Here is a tiny trained network, its code and every weight. The questions are about switching its units off for an input and a class, where a switched-off unit gives its printed mean instead of its output.

import numpy as np


def w(rows, s, z=0):
    codes = np.array(rows[::2]) - 128.0
    scale = np.full(codes.shape[1], s)
    scale[-1] = z or s
    return codes * scale


def f(y):
    return y / 2 * (1 + np.tanh(0.7978845608 * (y + 0.044715 * y**3)))


def log_softmax(a):
    a = a - a.max(-1, keepdims=True)
    return a - np.log(np.exp(a).sum(-1, keepdims=True))


def net(x, mask):
    res = np.array(x, float).reshape(1, 5) / 4 @ E
    y = f(res @ A[0][:, :-1].T + A[0][:, -1])
    res = res + np.where(mask, y, B[0][:, -1]) @ B[0][:, :-1]
    return log_softmax(res[-1] @ U[:, :-1].T + U[:, -1])


A, B = {}, {}
E = w([
[92,195,176,119,175,199],'x0',
[72,200,102,158,131,64],'x1',
[84,107,161,122,10,149],'x2',
[146,128,155,116,117,111],'x3',
[136,127,140,105,121,117],'x4',
],0.014)
A[0] = w([
[146,126,81,145,151,156,62],'neuron 1',
[66,196,118,124,134,65,48],'neuron 2',
[195,32,142,99,153,251,2],'neuron 3',
[159,106,134,89,220,114,161],'neuron 4',
[91,184,221,85,174,228,64],'neuron 5',
[217,131,105,101,241,106,147],'neuron 6',
[171,30,57,134,94,68,42],'neuron 7',
[88,110,151,103,8,195,181],'neuron 8',
],0.016,0.0033)
B[0] = w([
[99,51,95,133,107,96,147],'neuron 1',
[133,192,179,71,58,44,212],'neuron 2',
[109,247,162,81,64,4,233],'neuron 3',
[84,83,139,176,110,147,206],'neuron 4',
[233,98,26,108,215,157,243],'neuron 5',
[64,82,179,171,93,193,247],'neuron 6',
[223,144,55,92,229,175,221],'neuron 7',
[43,55,168,201,116,174,253],'neuron 8',
],0.015,0.018)
U = w([
[27,83,164,211,116,187,77],'0',
[193,139,57,119,192,160,79],'1',
[86,210,161,107,95,7,252],'2',
],0.012,0.0023)

Each question gives the input, the list of numbers given to net, and the class t.
The units are the neurons (one row each of A and B). Each row of codes is followed by its name. A weight is (code - 128) times the scale printed after its matrix; where a second scale follows, it is the last column's (A, B and U).
mask holds one flag per neuron, in row order. A switched-off neuron (its flag False) gives its mean, the last column of its row in B, instead of its output. The means were averaged over made-up inputs and are rounded, as every weight is.
A unit's drop is (log p(t) with every unit on - log p(t) with that unit switched off) / (log p(t) with every unit on - log p(t) with every unit switched off).
unit that matters most: the unit with the biggest drop
top k neurons: the k neurons with the biggest drops, biggest first
drop of u: that unit's drop, to one decimal
input [-3,-4,2,3,-2], class 2: top 2 neurons => [neuron 5; neuron 3]
input [3,8,5,-7,8], class 2: unit that matters most => neuron 2
input [4,8,-8,0,8], class 0: top 3 neurons => [neuron 6; neuron 3; neuron 4]
input [4,-3,2,-3,-5], class 1: top 3 neurons => [neuron 5; neuron 2; neuron 6]
input [1,2,-1,-4,6], class 2: top 4 neurons => [neuron 8; neuron 5; neuron 7; neuron 6]
input [5,-7,-8,-7,2], class 0: top 2 neurons => [neuron 6; neuron 4]
input [0,-6,-4,3,-1], class 2: top 2 neurons => [neuron 3; neuron 8]
input [8,-1,-8,-7,5], class 0: top 3 neurons => [neuron 6; neuron 4; neuron 7]
input [-1,-3,-4,8,5], class 0: top 2 neurons => [neuron 6; neuron 2]
input [4,0,2,0,-3], class 1: top 2 neurons => [neuron 5; neuron 6]
input [1,-8,7,-6,-5], class 2: top 2 neurons => [neuron 3; neuron 6]
input [-6,-3,-6,-6,6], class 0: top 4 neurons => [neuron 6; neuron 5; neuron 4; neuron 1]
input [8,7,4,5,-1], class 1: drop of neuron 5 => 2.4
input [-5,4,4,-8,-8], class 1: unit that matters most => neuron 7
input [8,4,2,-2,2], class 1: drop of neuron 5 => 1.2
input [-8,-2,4,-8,-6], class 1: drop of neuron 7 => 2.6
